[133 108 102 137 138 133 127] Answer: 133
[134 130 115 103 110 123] Answer: 110
[101 117 130 134 121] Answer: 134
[128 132 135 126 156 140] Answer: 156
[149 119 124  98 111] Answer: 98
[139 148 126 130 106 136] Answer: 106
[140 108 140 141 113 139 156] Answer: 139
[149 128 105 137 133] Answer: 137
[106 106 116 146 142 119] Answer: 142
[109 137 111 141 151 138 150] Answer: 138
---
[[128 101 138 136 148]
 [112 143 103 122 125]] >> 136

[[123 131 140 102 114 149]
 [138 144 140 111 138 150]] >> 102

[140 106 142 155 143 155] >> 155

[152 123 137 144] >> 144

[117 149 116 103 146 139] >> 103

[[133 133 121 130 136 131 131]
 [148 148 120 118 154 114 112]] >> 130

[123 127 152 125] >> 125

[[150 143 121 107 113]
 [110 128 147 148 130]
 [124 108 111 131 148]] >> 107

[[103 133 108 153]
 [101 119 113 128]
 [115 120 145 103]] >> 153
---
Input:
107	128	143	137	135
125	131	141	135	115
Output: 131

Input:
142	123	127	123	141	112
123	131	132	118	137	128
115	143	104	158	102	147
Output: 131

Input:
144	126	137	154
124	130	132	129
Output: 130

Input:
103	144	125	131
133	115	124	106
Output: 115

Input:
118	105	127	131
121	130	152	119
Output: 130

Input:
143	108	140	135	145	117
148	103	143	135	150	117
Output: 103

Input:
132	130	122	127
120	122	134	152
Output: 122
---
[119 121 100 124 128 134] Out: 134, 119

[115 138 129 154 138 136 142] Out: 142, 115

[[139 153 142 113]
 [150 124 100 104]] Out: 113, 150

[124 144 130 104 121] Out: 121, 124

[[126 132 127 103 111]
 [109 109 122 139 137]] Out: 111, 109

[116 136 153 106 155 108 127] Out: 127, 116

[[131 151 119 139 130 118]
 [131 130 114 124 132 122]] Out: 118, 131

[[151 139 116 138 133 147 144]
 [119 113 135 131 136 127 137]] Out: 144, 119

[[110 126 126 127 144 140 128]
 [129 109 127 127 146 122 125]
 [117 112 123 123 150 135 126]] Out: 128, 117

[[130 151 131 119]
 [115 126 128 127]
 [108 116 132 124]] Out: 119, 108
---
[126 113 110 141 102 127] ⇒ 141, 127

[118 129 122 136 150] ⇒ 150, 136

[[135 135 133 142 144 108 140]
 [114 118 154 121 124 123 108]] ⇒ 154, 144

[134 103 106 118 111 124] ⇒ 134, 124

[119 118 115 126 106 103 135] ⇒ 135, 126

[145 127 136 125 118 104 140] ⇒ 145, 140
---
[[132 134 130 126 124 135]
 [134 153 126 117 126 141]
 [117 120 120 128 143 108]] value 135

[[125 118 147 143 140]
 [123 101 140 131 137]
 [125 118 146 155 139]] value 140

[[154 104 121 146 143]
 [116 147 128 111 107]
 [115 148 128 110 107]] value 143

[[124 129 138 114 153 102 128]
 [125 127 137 109 151 103 134]
 [111 138 124 122 157 125 119]] value 128

[[131 128 128 127 128]
 [144 130 136 135 107]
 [151 137 117 120 115]] value 128

[[127 109 131 112 124 149 119]
 [122 138 123 124 117 132 133]
 [137 123 118 146 127 147 127]] value 119

[[154 120 125 133]
 [139 113 133 131]
 [122 113 111 143]] value 133
---
array([141, 120, 149, 136, 141, 109]) result: 109
array([128, 125, 111, 125, 136, 106, 148]) result: 148
array([139, 104, 115, 140]) result: 140
array([155, 102, 104, 139]) result: 139
array([144, 106, 122, 118, 136]) result: 136
array([132, 132, 133, 119, 100, 124, 129]) result: 129
---
[[125 126 126 121 118 125 134 135]
 [131 138 140 142 119 132 126 123]
 [135 126 123 131 132 137 129 123]
 [129 116 123 128 133 121 121 116]
 [125 129 123 127 124 134 138 136]
 [127 132 124 127 141 134 130 134]
 [128 128 128 128 128 128 128 128]
 [125 122 128 125 123 120 126 125]
 [128 115 120 128 137 124 123 118]
 [119 123 124 125 126 122 132 134]
 [128 141 133 118 149 127 120 138]] --> 119

[[125 106 130 152 119 113]
 [120 117 120 118 131 131]
 [123 131 131 129 134 116]
 [136 125 126 135 115 113]
 [130 115 125 142 130 119]
 [127 127 118 143 111 114]] --> 130

[[128 124 128 135 138 116 134 133 123 132 104 137]
 [128 128 128 128 128 128 128 128 128 128 128 128]
 [133 117 115 131 129 106 130 126 134 126 113 124]
 [109 113 131 132 134 102 136 132 123 130 113 136]
 [124 124 129 128 128 123 129 129 130 128 125 128]] --> 109

[[139 140 123 135 137 126 111 111 116 142 110 125 133 120 137]
 [151 124 139 150 132 127 114 110 120 121 117 132 125 119 122]
 [124 111 138 126 125 126 135 136 130 112 132 141 135 131 112]
 [143 122 129 136 143 149 138 145 121 117 130 118 122 138 116]
 [136 122 132 138 128 138 140 138 131 115 136 118 121 140 118]
 [109 135 125 119 107 108 134 118 145 138 141 129 126 133 143]
 [137 132 124 131 150 142 117 132 114 137 111 124 134 119 120]] --> 109

[[116 131 129 135 130 116]
 [136 132 128 130 130 118]
 [136 123 129 119 131 129]
 [131 141 124 153 126 114]
 [136 126 125 119 129 129]
 [147 117 121 119 136 110]] --> 136

[[127 123 142 125 119 140 141 139 135 120 141 138 137 126 116 117]
 [119 125 129 143 127 138 134 133 144 127 132 142 125 134 135 133]
 [147 124 131 119 122 122 123 127 121 125 130 120 145 138 126 137]
 [139 114 137 127 112 133 126 136 132 116 138 131 146 141 127 137]
 [132 138 128 117 139 116 126 123 107 136 123 112 120 117 129 126]
 [136 131 125 136 130 136 136 125 148 132 128 141 143 143 124 132]
 [144 128 117 128 133 110 109 118 112 133 117 109 129 140 148 155]
 [123 135 138 127 129 144 152 135 145 130 137 146 135 123 108 107]] --> 144
---
133	124	120	110	100 gives 133, 124

135	117	140	120	138	149	127 gives 149, 140

113	108	106	128	140	133 gives 140, 133

152	149	142	136	125	137 gives 152, 149

157	141	126	123	143 gives 157, 143

102	144	141	122	130	129 gives 144, 141

119	117	142	103
123	119	128	126
gives 142, 128

129	116	139	151
125	124	124	111
gives 151, 139

132	148	153	147	105	146	99
142	144	119	145	115	127	141
146	135	114	105	154	104	131
gives 154, 153
---
Input: [157 134 146 153]
Output: 157
Input: [100 125 136 107]
Output: 136
Input: [132 128 106 142]
Output: 142
Input: [110 106 103 126 100]
Output: 126
Input: [136 100 119 137 120]
Output: 137
Input: [121 128 153 136 108 130]
Output: 153
---
155  134  129  127  149
103  123  114  113  126
101  123  117  118  119
Answer: 117

121  120  117  111  120  103  141
132  126  100  130  153  119  147
Answer: 153

128  128  129  128  128  128  128
120  133  139  128  123  136  126
108  139  156  128  116  146  123
Answer: 116

106  121  115  132 Answer: 121

131  126  133  143  113  107  128 Answer: 113

133  129  144  105  152  134  149 Answer: 152
---
133,144,155,125,136,125,124
116,138,130,119,142,137,138
-> 155

120,136,148,106,134,151,144
135,106,104,112,103,132,111
-> 148

138,151,116,103,139,131
134,148,121,123,138,125
-> 116

134,117,130,144,141,146
143,117,113,143,145,151
-> 130

135,127,131,126,154,142
111,110,117,114,120,146
-> 131

135,119,111,120
136,121,107,124
-> 111
---
[[131 126 133 136 125 144]
 [113 132 146 108 134 103]
 [133 126 125 137 125 142]] ans = 134

[[127 112 123 140 104 128]
 [125 144 137 139 119 115]] ans = 104

[[122 115 133 158 117 155 157]
 [126 127 103 119 117 117 140]] ans = 155

[[131 150 119 112 149]
 [103 101 124 107 135]] ans = 112

[[134 136 130 139 149]
 [113 112 142 129 143]] ans = 139

[[110 136 152 112 131 143]
 [119 132 140 120 129 136]
 [115 133 144 116 130 139]] ans = 129

[[129 133 139 125 137 128 144]
 [135 120 116 120 126 122 118]
 [ 99 122 116 133 143 150 133]] ans = 122
---
[155, 154, 108, 120, 118, 129] | 129
[129, 120, 132, 137, 153] | 153
[132, 113, 127, 115, 106] | 106
[135, 106, 148, 117] | 117
[131, 107, 120, 122, 157, 114] | 114
[123, 114, 104, 142] | 142
[146, 123, 128, 105] | 105
---
141	137	106	115
136	157	127	111
111	150	158	137
Answer: 158, 157

117	114	115	155 Answer: 155, 117

123	118	139	140
135	144	145	130
127	153	129	128
Answer: 153, 145

115	152	154	109 Answer: 154, 152

150	129	148	106	112	143	111 Answer: 150, 148

113	122	99	109	126	125 Answer: 126, 125

146	126	119	110	125	128
147	124	129	107	118	125
Answer: 147, 146
